[[ -4 -11  -5  10   4  -1]
 [ 20   9   9  13   9  12]
 [  0  18  -6  15 -26   2]
 [ -6  10  13  19   0 -11]
 [ 27   1   6   6   9   4]
 [-29 -11  -6  -5  -4   7]
 [-49   5  10  17   3  18]
 [  1  -1  21  11  17   8]
 [-24   0  21  -3  -2 -16]
 [-38 -10   7  -9   6   1]]
->
[[ -4 -11  -5  10   4  -1]
 [  0  18  -6  15 -26   2]
 [ 27   1   6   6   9   4]
 [-49   5  10  17   3  18]
 [-24   0  21  -3  -2 -16]]

[[-15  15  -6  -5   2  -6   7   7  13]
 [ 20 -46   7   9  -2   9 -21 -12 -37]
 [ 11 -37   9   7  -1  10 -14  -9 -29]
 [ 16 -32   6   6  -3   7 -14  -9 -25]
 [ 19 -18   6   7  -1   7  -9  -9 -19]
 [-14  35  -5  -5   1  -6  16  10  29]]
->
[[-15  15  -6  -5   2  -6   7   7  13]
 [ 11 -37   9   7  -1  10 -14  -9 -29]
 [ 19 -18   6   7  -1   7  -9  -9 -19]]

[[-34  18   6  15  51 -40   1  -6]
 [-20   0   6  12  27 -25   4   1]
 [-16  30   0   2  41 -18   0  -4]
 [-24  12  -9  -2  43 -26  10   2]
 [ 20 -23  -6 -12 -40  24   3   6]]
->
[[-34  18   6  15  51 -40   1  -6]
 [-16  30   0   2  41 -18   0  -4]
 [ 20 -23  -6 -12 -40  24   3   6]]

[[ 11   5  32  14  -9   8]
 [-39 -35 -13 -35  33 -39]
 [-28 -27 -18 -32  29 -19]
 [-39  11 -14 -32   8 -19]
 [-11 -11 -37 -20  37 -21]
 [ 34  45   0  25  -4  14]]
->
[[ 11   5  32  14  -9   8]
 [-28 -27 -18 -32  29 -19]
 [-11 -11 -37 -20  37 -21]]

[[-24 -32   9 -49  34 -42]
 [ 29 -52 -37 -43  39  11]
 [-44  42  48  21 -24 -31]
 [ 32 -53 -41 -41  37  14]]
->
[[-24 -32   9 -49  34 -42]
 [-44  42  48  21 -24 -31]]

[[-32 -53 -37 -20   0 -29 -45]
 [ 19 -30 -25 -28  42 -28 -29]]
->
[[-32 -53 -37 -20   0 -29 -45]]

[[  5 -33  36 -31  21  39]
 [  3 -52  17 -49  14  -6]
 [ 54  44 -35 -21 -49 -42]]
->
[[  5 -33  36 -31  21  39]
 [ 54  44 -35 -21 -49 -42]]

[[ 25 -15  50  47 -40  51 -14  48]
 [-19  -9   7   5 -39  12  -2  16]
 [ 32  -8  49  44 -31  48  -9  43]
 [-12 -12  17  14 -43  21  -5  25]
 [-23  -5   0  -3 -34   4   2   9]
 [-11 -10  19  16 -45  24  -4  27]
 [-23  -1   1  -3 -36   5   5  10]
 [-29  20  -5 -12 -32  -2  24   3]
 [ 16   0 -19 -12  40 -23  -2 -28]
 [-26  32  -1 -11 -33   1  33   5]
 [-18 -32 -35 -27  10 -31 -23 -27]]
->
[[ 25 -15  50  47 -40  51 -14  48]
 [ 32  -8  49  44 -31  48  -9  43]
 [-23  -5   0  -3 -34   4   2   9]
 [-23  -1   1  -3 -36   5   5  10]
 [ 16   0 -19 -12  40 -23  -2 -28]
 [-18 -32 -35 -27  10 -31 -23 -27]]

[[  3   1  -2 -28   4   7]
 [-10  39  36 -26  38  -9]
 [ 11 -17 -14  31 -20   9]
 [ 26  -7 -14 -21  -6  27]
 [ -7   0  -1 -27   4  -1]
 [ 19  32  22 -33  32  17]
 [ 42 -27 -33   9 -28  39]
 [ -8   6   4 -30   9  -2]
 [-13  22  19 -37  25  -9]
 [  4 -12  -8  29 -14   1]
 [-12  18  16 -35  21  -8]
 [ 29 -11 -18 -17 -10  30]]
->
[[  3   1  -2 -28   4   7]
 [ 11 -17 -14  31 -20   9]
 [ -7   0  -1 -27   4  -1]
 [ 42 -27 -33   9 -28  39]
 [-13  22  19 -37  25  -9]
 [-12  18  16 -35  21  -8]]
---
[[-32  28 -21 -29 -31  38   8  29  15 -27  -3   7]
 [ 10  12  19  33  27 -51 -35 -43  -8   6  57  16]
 [ -9  34  -6 -10  -4  41  19  38  34 -19  35  12]
 [ -3 -39 -27  -8 -17 -23  -7 -26 -43   2 -53 -13]
 [-10  10  42   9   5 -44 -34 -46 -19   7   3  -4]
 [ 38  14   6  29  26  32  43  29  11  38  -4  37]
 [-27   9 -38 -27 -38   6   4  -5 -25 -28 -38   4]
 [ 31 -36  -2  25  23 -21  -2 -14 -19  32  -8   3]]
->
[[ -9  34  -6 -10  -4  41  19  38  34 -19  35  12]
 [-32  28 -21 -29 -31  38   8  29  15 -27  -3   7]
 [ 38  14   6  29  26  32  43  29  11  38  -4  37]
 [ 10  12  19  33  27 -51 -35 -43  -8   6  57  16]
 [-10  10  42   9   5 -44 -34 -46 -19   7   3  -4]
 [-27   9 -38 -27 -38   6   4  -5 -25 -28 -38   4]
 [ 31 -36  -2  25  23 -21  -2 -14 -19  32  -8   3]
 [ -3 -39 -27  -8 -17 -23  -7 -26 -43   2 -53 -13]]

[[ 16   7   9  29 -24  40 -16   6  37 -12   3  -8   1 -42  -8]
 [ -8  -9  -9  -9 -10 -10  -9  -9 -10  -9  -9 -10 -10  -9 -10]
 [ -8  -8  -8  -8  -8 -11  -8  -8 -10  -8  -8  -9  -9  -7 -10]]
->
[[ 16   7   9  29 -24  40 -16   6  37 -12   3  -8   1 -42  -8]
 [ -8  -8  -8  -8  -8 -11  -8  -8 -10  -8  -8  -9  -9  -7 -10]
 [ -8  -9  -9  -9 -10 -10  -9  -9 -10  -9  -9 -10 -10  -9 -10]]

[[ 12  38  -1   7   8  12   6  12  19   8]
 [  2  -1 -26   7  23   9  17  25   4 -15]
 [ 16  18 -16  20  18  17   4  16  18   0]
 [ -6  32 -14   4  21  21   0  12 -11   6]
 [ 16  33   8   0  -2   1  12  12  28  -3]
 [ 23  24   2  19   8  20 -18   2  12 -11]
 [ 24  -6  -5  30   2  13 -16  -9  17  13]
 [  3  40  20  -7 -10   2   0  -3  12  13]]
->
[[  3  40  20  -7 -10   2   0  -3  12  13]
 [ 12  38  -1   7   8  12   6  12  19   8]
 [ 16  33   8   0  -2   1  12  12  28  -3]
 [ -6  32 -14   4  21  21   0  12 -11   6]
 [ 23  24   2  19   8  20 -18   2  12 -11]
 [ 16  18 -16  20  18  17   4  16  18   0]
 [  2  -1 -26   7  23   9  17  25   4 -15]
 [ 24  -6  -5  30   2  13 -16  -9  17  13]]

[[-22 -11  23 -21 -15  -9 -14 -12]
 [ 26  21   6  24  27  28  15  14]
 [-19 -16  20 -18 -19 -18 -11  -8]
 [ 23   4  28  22   8  12   9  11]
 [-13   8 -45 -13  11  -4   1  -9]
 [-23   0  24 -22  -7   3 -12 -12]
 [  5 -34 -33   8 -31 -57  12  12]
 [ 24  19 -32  23  22  21   9  11]
 [-24 -22 -30 -22 -21 -36  -2 -14]]
->
[[ 26  21   6  24  27  28  15  14]
 [ 24  19 -32  23  22  21   9  11]
 [-13   8 -45 -13  11  -4   1  -9]
 [ 23   4  28  22   8  12   9  11]
 [-23   0  24 -22  -7   3 -12 -12]
 [-22 -11  23 -21 -15  -9 -14 -12]
 [-19 -16  20 -18 -19 -18 -11  -8]
 [-24 -22 -30 -22 -21 -36  -2 -14]
 [  5 -34 -33   8 -31 -57  12  12]]

[[ 44 -16  -8 -11 -17  17 -15]
 [-31  14  19   5  -5   6  -4]
 [ 15  -3  -3  -6 -13  15 -13]
 [  3  -7  -1   1  12 -27  25]
 [-29   5   3   2  13  25  -6]
 [  7  15   7   4   2 -54   8]
 [ 44 -10  -5 -14 -10 -13  11]
 [-21  11  10  22  18 -45  22]
 [-22   2  11   9   9  -4   7]]
->
[[  7  15   7   4   2 -54   8]
 [-31  14  19   5  -5   6  -4]
 [-21  11  10  22  18 -45  22]
 [-29   5   3   2  13  25  -6]
 [-22   2  11   9   9  -4   7]
 [ 15  -3  -3  -6 -13  15 -13]
 [  3  -7  -1   1  12 -27  25]
 [ 44 -10  -5 -14 -10 -13  11]
 [ 44 -16  -8 -11 -17  17 -15]]

[[ 19 -25  -5  -8  14 -19  55]
 [ -2  35  11  -7  -5  37 -18]
 [ -5   7  17 -13  32  25  35]
 [-31  -5  27 -28  12 -10 -20]]
->
[[ -2  35  11  -7  -5  37 -18]
 [ -5   7  17 -13  32  25  35]
 [-31  -5  27 -28  12 -10 -20]
 [ 19 -25  -5  -8  14 -19  55]]

[[-16 -17 -19]
 [-10  15 -13]
 [-35 -40  47]]
->
[[-10  15 -13]
 [-16 -17 -19]
 [-35 -40  47]]

[[-24   4   3]
 [ 22 -53   9]
 [ 35 -12  -7]
 [ 16 -15  13]
 [  2 -38  27]]
->
[[-24   4   3]
 [ 35 -12  -7]
 [ 16 -15  13]
 [  2 -38  27]
 [ 22 -53   9]]
